arr = [ 0.17 -0.03 -0.09 -0.11 -0.14 -0.06  0.00  0.04  0.11]
The entry just right of -0.14? -0.06
The entry just left of -0.14? -0.11

[[4156 7242 7937 3585 7132 7134]
 [6233 2919 5935 4979 5897 8709]
 [9230 4291 4567 8776 5782 3969]
 [5783 7569 7109 8356 2759 3461]
 [6243 7642 6628 5755 5460 3253]
 [7274 7821 7927 5929 3965 8656]]
Rows and columns are numbered from 1.
The entry directly below the smallest entry?
Answer: 5460
The entry at row 1, column 1 is 4156
The entry in row 3 and column 1 is 9230
The entry just left of the smallest entry?
Answer: 8356
The entry directly above 2759?
Answer: 5782
The entry in row 1 and column 2 -> 7242
The entry at row 2, column 1?
Answer: 6233
The bottom entry of the column that holds the smallest entry?
Answer: 3965
The entry just right of 5935?
Answer: 4979
The entry just right of 4291 -> 4567
The bottom-left entry -> 7274
The entry just right of 3585?
Answer: 7132
The entry in the top-right corner -> 7134
The entry directly below 4567?
Answer: 7109
The entry just right of 7242?
Answer: 7937
The entry directly below 5755?
Answer: 5929
The entry directly above 7642: 7569
The entry directly below 3253?
Answer: 8656
The entry just left of 8709?
Answer: 5897

Read these off the table that follows. Indices start at 1.
1) Which number is the entry directly above 41.5?
2) Which number is the top-left entry?
3) Which number is the entry just left of 37.3?
4) Which number is the entry just right of -37.1?
5) Which number is the top entry of the column that holds the smallest entry?
6) Which number is the entry at row 2, column 1?
7) Which number is the entry just right of -36.3?
8) Which number is the median entry?
[[-49.1  33.8  38.0  40.7  25.7 -48.4  23.1  30.9  -5.7  -8.7 -51.1]
 [ 29.8  39.4 -29.2 -37.3   0.0  11.2  33.6  41.5  26.9  34.0 -13.1]
 [-36.3 -31.7  51.0  43.9  17.7 -49.3  42.6 -39.4 -18.4 -26.8   0.4]
 [ 42.5 -35.0  44.3  28.8  28.2  -3.1  28.3 -45.4 -14.4 -37.9  41.2]
 [-47.0  46.2  49.5  45.1  24.8 -44.4  19.6  33.1  11.4 -21.2 -42.5]
 [ 46.8 -35.3  42.9  30.6  29.1  41.2 -43.0 -24.4   1.6  -4.4  47.0]
 [-43.9  39.8  25.7  24.4  -4.5 -27.2 -47.7  44.0  -0.3  33.5 -45.1]
 [ 38.4 -44.7  37.3  32.4  12.9  25.2  40.8 -39.0   9.0 -34.9  41.2]
 [-34.1 -41.8  -9.3  41.8 -10.3 -25.6  43.5 -41.8 -12.6  -9.3 -33.7]
 [-20.0 -44.5  -0.1  19.6  -9.7 -14.0  36.5 -44.6 -24.4 -37.1 -18.4]
 [-39.1 -17.6  34.2  38.4  -6.0  39.2 -31.4 -12.6  -8.2 -26.3 -38.4]]
1) 30.9
2) -49.1
3) -44.7
4) -18.4
5) -51.1
6) 29.8
7) -31.7
8) -0.3

-39.7,1.7,-75.4,-108.9,176.2,-158.7
-116.0,-101.4,-210.0,-82.9,67.9,-25.0
-77.2,-55.7,-16.5,37.5,64.7,-52.0
-7.9,-30.1,-84.3,-139.6,17.8,-129.3
-51.5,-76.5,-175.2,-184.3,-241.9,-170.6
-177.7,-35.7,-20.5,-107.3,-71.9,15.3
-50.2,16.5,57.0,-19.7,-185.5,-78.9
3.9,-71.4,131.8,-141.4,-225.3,-198.9
The smallest entry in the last row is -225.3
Find the entry just right of -19.7.
Answer: -185.5
The 1st entry, reading row by row: -39.7
The entry just right of the smallest entry: -170.6
The third largest entry -> 67.9
Find the third entry from the end, reading row by row.
Answer: -141.4
Find the last entry, reading row by row.
Answer: -198.9
Find the entry directly below the smallest entry.
Answer: -71.9
Find the entry directly below 1.7.
Answer: -101.4
Find the top entry of the column that holds the largest entry.
Answer: 176.2
Find the entry just left of the largest entry.
Answer: -108.9
The entry directly below -170.6 -> 15.3
Find the entry in the top-right corner.
Answer: -158.7
The entry just right of -101.4 is -210.0
Find the entry just right of -35.7.
Answer: -20.5
The entry in the bottom-left corner: 3.9
Find the entry directly above the smallest entry.
Answer: 17.8
The 2nd entry in reading order is 1.7
Find the entry just left of -101.4.
Answer: -116.0
The largest entry in the last row: 131.8
The entry directly below 67.9: 64.7
Find the third entry on the diagonal from the top-right corner.
Answer: 37.5
The entry just left of -55.7 -> -77.2
The entry just left of -139.6 -> -84.3
Find the entry just left of -71.9.
Answer: -107.3
The entry directly below -77.2 is -7.9
Find the 5th-last entry, reading row by row.
Answer: -71.4
The entry just left of -241.9: -184.3

Read these off the table that follows. Counting starts at 1.
1) What is the entry at row 2, column 1?
2) What is the entry at row 3, column 2?
3) What is the bottom entry of the column that holds the smallest entry?
4) What is the entry in row 3 and column 1?
5) What is the bottom-left entry?
6) What is the entry directly above the smallest entry?
7) What is the entry in row 1 and column 2?
8) What is the entry directly below -6.3?
array([[  4.5,  -7.6,  15.6, -30.9,   4.2,  -3.4],
       [  3.2,   1.0,  17.1, -30.4,   4.3,  -6.0],
       [ 21.3,  12.6,  -6.3, -10.9,  35.1,  -2.5],
       [-32.2, -14.7,  24.1, -21.7, -47.9,  -7.5],
       [ -8.6,  18.0, -21.2,  33.6, -10.0,   5.7]])
1) 3.2
2) 12.6
3) -10.0
4) 21.3
5) -8.6
6) 35.1
7) -7.6
8) 24.1
